Here is a tiny trained network, its code and every weight. The questions are about switching its units off for an input and a class, where a switched-off unit gives its printed mean instead of its output.

import numpy as np


def w(rows, s, z=0):
    codes = np.array(rows[::2]) - 128.0
    scale = np.full(codes.shape[1], s)
    scale[-1] = z or s
    return codes * scale


def norm(h):
    return h / np.sqrt((h * h).mean(-1, keepdims=True) + 1e-5)


def f(y):
    return y / 2 * (1 + np.tanh(0.7978845608 * (y + 0.044715 * y**3)))


def log_softmax(a):
    a = a - a.max(-1, keepdims=True)
    return a - np.log(np.exp(a).sum(-1, keepdims=True))


def net(x, mask):
    res = np.array(x, float).reshape(1, 6) / 4 @ E
    u = 0
    for l in range(2):
        y = f(norm(res) @ A[l][:, :-1].T + A[l][:, -1])
        res = res + np.where(mask[u : u + 11], y, B[l][:, -1]) @ B[l][:, :-1]
        u += 11
    return log_softmax(norm(res)[-1] @ U[:, :-1].T + U[:, -1])


A, B = {}, {}
E = w([
[80,116,106,158,65,163,85,95,136],'x0',
[110,109,165,51,187,126,79,93,208],'x1',
[173,52,170,70,17,183,157,183,207],'x2',
[224,208,182,155,103,87,118,101,133],'x3',
[135,101,168,255,181,171,125,153,190],'x4',
[134,134,161,108,139,147,204,28,111],'x5',
],0.0059)
A[0] = w([
[96,108,199,69,165,120,45,120,158,41],'L0N0',
[111,138,164,176,173,162,146,151,180,146],'L0N1',
[211,85,13,83,123,73,4,190,125,5],'L0N2',
[136,213,161,81,152,144,168,159,156,131],'L0N3',
[207,96,129,76,224,47,201,209,93,163],'L0N4',
[107,140,177,161,37,94,42,68,125,134],'L0N5',
[155,59,102,92,104,199,177,122,214,173],'L0N6',
[144,180,94,56,203,190,50,104,219,16],'L0N7',
[74,134,132,161,227,42,120,96,113,87],'L0N8',
[113,127,190,63,176,129,59,86,193,21],'L0N9',
[254,124,76,156,114,75,52,128,110,246],'L0N10',
],0.0067,0.002)
B[0] = w([
[142,108,111,179,132,165,84,131,1,171],'L0N0',
[49,116,110,137,60,70,142,67,130,188],'L0N1',
[74,162,125,175,181,158,163,166,225,192],'L0N2',
[36,147,126,107,111,165,77,108,200,159],'L0N3',
[98,90,133,187,3,74,78,83,150,229],'L0N4',
[86,147,142,28,119,123,52,88,132,176],'L0N5',
[188,181,86,107,144,103,98,143,162,252],'L0N6',
[118,204,85,172,51,134,173,172,102,178],'L0N7',
[224,112,109,98,91,159,104,154,181,232],'L0N8',
[130,102,158,200,68,158,198,178,6,188],'L0N9',
[76,141,253,129,157,149,137,150,119,222],'L0N10',
],0.0071,0.0041)
A[1] = w([
[67,106,139,186,113,139,111,129,175,138],'L1N0',
[164,174,74,153,182,96,100,131,110,131],'L1N1',
[114,160,93,151,210,90,108,144,175,132],'L1N2',
[103,157,51,167,203,124,105,69,113,152],'L1N3',
[96,21,1,106,160,112,165,159,127,67],'L1N4',
[58,186,55,74,72,76,67,125,127,41],'L1N5',
[151,98,174,155,41,148,211,161,111,211],'L1N6',
[147,134,118,84,128,147,253,23,113,141],'L1N7',
[66,137,171,77,76,113,133,165,54,230],'L1N8',
[58,159,88,129,151,127,157,207,123,81],'L1N9',
[185,192,99,118,157,74,108,149,66,253],'L1N10',
],0.0079,0.0021)
B[1] = w([
[134,117,145,118,171,100,214,21,147,208],'L1N0',
[154,102,115,18,66,183,92,217,138,149],'L1N1',
[83,120,131,85,146,107,180,168,195,158],'L1N2',
[174,122,93,82,82,110,66,152,174,179],'L1N3',
[229,234,253,86,157,85,97,115,57,215],'L1N4',
[139,83,100,128,105,73,198,11,190,208],'L1N5',
[126,118,29,85,157,166,76,107,74,254],'L1N6',
[9,141,198,177,135,181,150,229,211,223],'L1N7',
[165,108,119,243,217,92,156,127,79,228],'L1N8',
[100,156,179,186,60,207,198,109,99,176],'L1N9',
[202,39,85,122,94,222,152,178,166,185],'L1N10',
],0.007,0.0051)
U = w([
[197,85,85,34,110,179,53,217,170,166],'0',
[147,95,107,178,110,214,136,179,18,114],'1',
[47,123,186,123,132,185,163,187,162,137],'2',
[186,158,253,86,153,121,115,108,72,109],'3',
[117,52,125,131,86,76,92,77,128,147],'4',
[167,82,130,135,170,112,183,89,145,145],'5',
[143,26,104,96,236,125,82,140,106,1],'6',
],0.012,0.0072)

Each question gives the input, the list of numbers given to net, and the class t.
The units are the neurons (one row each of A and B). Each row of codes is followed by its name. A weight is (code - 128) times the scale printed after its matrix; where a second scale follows, it is the last column's (A, B and U).
mask holds one flag per neuron, layer by layer. A switched-off neuron (its flag False) gives its mean, the last column of its row in B, instead of its output. The means were averaged over made-up inputs and are rounded, as every weight is.
A unit's drop is (log p(t) with every unit on - log p(t) with that unit switched off) / (log p(t) with every unit on - log p(t) with every unit switched off).
The circuit of an input: a set's keep is (log p(t) with only the set's units on - log p(t) with every unit switched off) / (log p(t) with every unit on - log p(t) with every unit switched off). Starting from the 12 units with the biggest drops (on a tie, the unit counted first), units are removed one at a time, each time the one whose removal leaves the highest keep (on an exact tie, the one counted first), for as long as the keep stays at least 0.8.
units of the circuit, in order: the units of the circuit, biggest drop first
top k neurons: the k neurons with the biggest drops, biggest first
top k neurons in layer l: the k neurons of layer l with the biggest drops, biggest first
input [-5,4,4,-2,-7,8], class 2: units of the circuit, in order => [L1N7]
input [-7,2,3,7,-8,-4], class 5: top 2 neurons in layer 1 => [L1N8, L1N5]
input [-1,-2,-7,1,4,-8], class 2: top 3 neurons => [L0N10, L0N6, L0N2]
input [-7,-3,-8,-5,-4,-7], class 0: top 2 neurons => [L1N1, L0N8]
input [6,5,-7,7,-6,-4], class 0: top 4 neurons => [L1N10, L0N4, L0N1, L0N8]
input [8,2,-3,-4,8,5], class 4: units of the circuit, in order => [L0N1, L1N7]
input [-8,-1,4,7,-1,-3], class 4: top 2 neurons => [L0N4, L1N4]
input [8,-6,-5,-1,1,3], class 4: top 2 neurons => [L0N6, L0N5]
input [6,8,5,5,-4,4], class 1: top 2 neurons => [L0N9, L0N0]
input [-4,-2,3,6,-7,8], class 2: top 2 neurons => [L1N7, L1N4]
input [6,5,-6,-2,-3,2], class 0: units of the circuit, in order => [L0N8, L1N3]
input [5,5,8,3,4,8], class 0: units of the circuit, in order => [L0N6, L1N5]
input [-4,4,6,5,-5,8], class 2: top 2 neurons => [L1N7, L0N8]
input [-1,-5,2,-7,8,-2], class 5: units of the circuit, in order => [L1N0]
input [4,7,-3,6,7,5], class 1: top 2 neurons => [L0N9, L0N7]
input [-2,1,5,-6,-8,0], class 5: top 2 neurons => [L1N5, L0N6]
input [4,-2,5,-3,8,2], class 5: units of the circuit, in order => [L1N0, L1N7]
input [7,-1,-8,0,-5,-8], class 0: top 4 neurons => [L0N4, L1N1, L1N3, L0N1]
input [8,-2,7,-5,-8,-4], class 4: top 2 neurons => [L1N5, L0N8]
input [-8,-2,-7,-6,-2,-8], class 2: top 4 neurons in layer 1 => [L1N2, L1N9, L1N6, L1N0]
input [-6,0,3,-6,-7,3], class 5: units of the circuit, in order => [L1N8]
input [-6,3,-8,4,-8,-1], class 0: top 3 neurons in layer 1 => [L1N10, L1N1, L1N0]
input [-7,2,6,-2,3,-8], class 2: units of the circuit, in order => [L0N2, L0N8]
input [-2,2,5,-8,-5,4], class 3: top 2 neurons => [L1N4, L0N8]
input [-5,8,-6,4,-1,-7], class 1: units of the circuit, in order => [L0N9, L0N0, L0N7]
input [1,-6,-1,8,3,-5], class 3: top 2 neurons in layer 1 => [L1N7, L1N9]
